Below are the code and all the weights of a small trained network. Each question names an input and a class and asks about switching units off, where a switched-off unit gives its printed mean instead of its output.

import numpy as np


def w(rows, s, z=0):
    codes = np.array(rows[::2]) - 128.0
    scale = np.full(codes.shape[1], s)
    scale[-1] = z or s
    return codes * scale


def norm(h):
    return h / np.sqrt((h * h).mean(-1, keepdims=True) + 1e-5)


def f(y):
    return np.maximum(y, 0)


def log_softmax(a):
    a = a - a.max(-1, keepdims=True)
    return a - np.log(np.exp(a).sum(-1, keepdims=True))


def net(x, mask):
    res = np.array(x, float).reshape(1, 7) / 4 @ E
    u = 0
    for l in range(3):
        y = f(norm(res) @ A[l][:, :-1].T + A[l][:, -1])
        res = res + np.where(mask[u : u + 12], y, B[l][:, -1]) @ B[l][:, :-1]
        u += 12
    return log_softmax(norm(res)[-1] @ U[:, :-1].T + U[:, -1])


A, B = {}, {}
E = w([
[155,158,104,129,106,196],'x0',
[149,99,115,190,118,166],'x1',
[114,53,228,53,114,206],'x2',
[216,185,122,111,115,159],'x3',
[151,167,101,188,247,133],'x4',
[146,132,53,100,120,185],'x5',
[199,150,201,68,174,98],'x6',
],0.0015)
A[0] = w([
[77,82,125,245,109,118,56],'L0N0',
[105,140,108,128,77,62,113],'L0N1',
[48,61,100,224,133,159,170],'L0N2',
[136,156,124,142,153,82,74],'L0N3',
[79,115,155,89,68,210,48],'L0N4',
[176,50,164,92,157,179,134],'L0N5',
[72,110,216,91,190,120,2],'L0N6',
[134,117,141,214,112,119,97],'L0N7',
[135,77,68,164,199,254,169],'L0N8',
[143,98,164,128,63,114,145],'L0N9',
[90,79,159,118,160,92,42],'L0N10',
[168,125,244,124,145,187,156],'L0N11',
],0.0025,0.00096)
B[0] = w([
[134,191,120,107,157,32,204],'L0N0',
[74,133,59,116,165,150,181],'L0N1',
[118,209,165,79,80,63,250],'L0N2',
[105,142,122,118,80,141,158],'L0N3',
[148,74,115,96,69,181,200],'L0N4',
[61,93,57,162,126,119,216],'L0N5',
[223,84,105,165,175,174,181],'L0N6',
[92,90,79,150,187,126,170],'L0N7',
[68,198,77,96,6,165,237],'L0N8',
[99,161,90,146,128,183,191],'L0N9',
[203,123,178,79,152,168,164],'L0N10',
[54,106,51,201,135,54,235],'L0N11',
],0.0022,0.0017)
A[1] = w([
[174,140,194,120,166,165,149],'L1N0',
[102,136,87,125,148,115,91],'L1N1',
[97,55,158,104,46,143,184],'L1N2',
[133,136,153,159,182,107,231],'L1N3',
[135,132,125,97,114,70,4],'L1N4',
[114,126,145,253,88,110,82],'L1N5',
[160,131,60,104,63,140,239],'L1N6',
[98,92,184,99,134,115,191],'L1N7',
[114,131,135,110,67,167,48],'L1N8',
[135,72,174,116,63,141,2],'L1N9',
[133,169,67,174,158,179,117],'L1N10',
[113,113,108,112,105,88,92],'L1N11',
],0.0042,0.00073)
B[1] = w([
[126,4,86,159,103,62,163],'L1N0',
[74,105,133,135,131,144,177],'L1N1',
[116,233,144,100,133,223,251],'L1N2',
[136,84,87,113,66,142,182],'L1N3',
[82,190,90,114,123,137,157],'L1N4',
[67,72,11,61,206,94,200],'L1N5',
[143,62,175,173,197,120,255],'L1N6',
[205,77,145,180,154,210,190],'L1N7',
[182,114,138,139,170,161,192],'L1N8',
[50,187,135,77,120,207,188],'L1N9',
[119,105,198,109,98,192,217],'L1N10',
[75,140,115,100,179,146,172],'L1N11',
],0.0026)
A[2] = w([
[156,45,151,131,140,114,149],'L2N0',
[150,133,167,153,180,83,227],'L2N1',
[113,128,173,108,56,180,255],'L2N2',
[134,123,82,145,81,176,221],'L2N3',
[130,122,147,127,63,214,178],'L2N4',
[155,144,71,155,149,144,87],'L2N5',
[154,156,137,93,125,88,46],'L2N6',
[160,125,78,197,155,125,251],'L2N7',
[75,128,120,118,123,115,32],'L2N8',
[66,102,112,164,138,153,102],'L2N9',
[142,137,104,154,153,254,87],'L2N10',
[181,198,172,128,130,94,1],'L2N11',
],0.0046,0.00058)
B[2] = w([
[189,42,115,133,229,87,158],'L2N0',
[181,54,120,116,68,176,157],'L2N1',
[150,236,194,110,247,177,206],'L2N2',
[146,136,234,95,244,172,196],'L2N3',
[126,218,220,109,241,197,225],'L2N4',
[126,88,201,122,124,158,170],'L2N5',
[117,169,108,157,53,154,141],'L2N6',
[105,112,180,59,115,123,190],'L2N7',
[128,143,72,106,172,61,163],'L2N8',
[164,181,110,98,97,77,199],'L2N9',
[81,194,210,76,152,184,252],'L2N10',
[158,126,115,109,2,159,144],'L2N11',
],0.0032,0.0039)
U = w([
[50,143,43,111,139,45,204],'0',
[111,178,201,85,191,218,194],'1',
[122,113,116,189,69,138,16],'2',
[177,22,136,130,169,92,154],'3',
[196,151,105,114,1,114,122],'4',
[124,116,102,190,73,146,2],'5',
],0.0098,0.0039)

Each question gives the input, the list of numbers given to net, and the class t.
The units are the neurons (one row each of A and B). Each row of codes is followed by its name. A weight is (code - 128) times the scale printed after its matrix; where a second scale follows, it is the last column's (A, B and U).
mask holds one flag per neuron, layer by layer. A switched-off neuron (its flag False) gives its mean, the last column of its row in B, instead of its output. The means were averaged over made-up inputs and are rounded, as every weight is.
A unit's drop is (log p(t) with every unit on - log p(t) with that unit switched off) / (log p(t) with every unit on - log p(t) with every unit switched off).
most important unit: the unit with the biggest drop
top k neurons: the k neurons with the biggest drops, biggest first
k most important neurons of layer l: the k neurons of layer l with the biggest drops, biggest first
drop of u: that unit's drop, to one decimal
input [2,-2,-3,4,0,-6,0], class 4: 3 most important neurons of layer 2 : L2N4, L2N10, L2N2
input [-4,-2,-4,1,-2,3,5], class 4: top 2 neurons : L1N5, L0N11
input [-2,-8,-1,3,2,-7,6], class 3: top 2 neurons : L1N0, L1N2
input [-7,5,-5,5,-4,-5,5], class 0: 3 most important neurons of layer 1 : L1N5, L1N7, L1N2
input [-7,-2,4,8,-2,-8,5], class 3: most important unit : L1N0
input [6,-7,3,7,2,-5,7], class 3: 3 most important neurons of layer 1 : L1N0, L1N2, L1N9
input [-3,4,-8,1,3,-8,5], class 3: 3 most important neurons of layer 1 : L1N5, L1N2, L1N9
input [4,4,-5,-2,1,-7,3], class 0: top 2 neurons : L1N5, L1N6
input [3,0,-5,7,-8,-2,4], class 4: 2 most important neurons of layer 2 : L2N11, L2N10
input [-1,-7,-1,-5,-4,-6,-4], class 0: 4 most important neurons of layer 2 : L2N4, L2N10, L2N3, L2N8
input [-2,-1,0,8,-6,-6,6], class 4: top 2 neurons : L2N11, L1N10
input [0,4,7,1,8,-3,5], class 3: 2 most important neurons of layer 1 : L1N0, L1N2
input [-3,1,1,-6,5,-1,-1], class 0: top 2 neurons : L1N6, L0N2
input [6,-2,-5,1,1,3,5], class 4: most important unit : L2N11
input [-7,2,-4,3,6,-5,-2], class 0: drop of L1N6 : 0.2
input [-5,7,5,-1,1,-4,3], class 3: drop of L0N11 : 0.2
input [-1,6,-5,4,-2,-3,-4], class 0: drop of L1N5 : 0.1
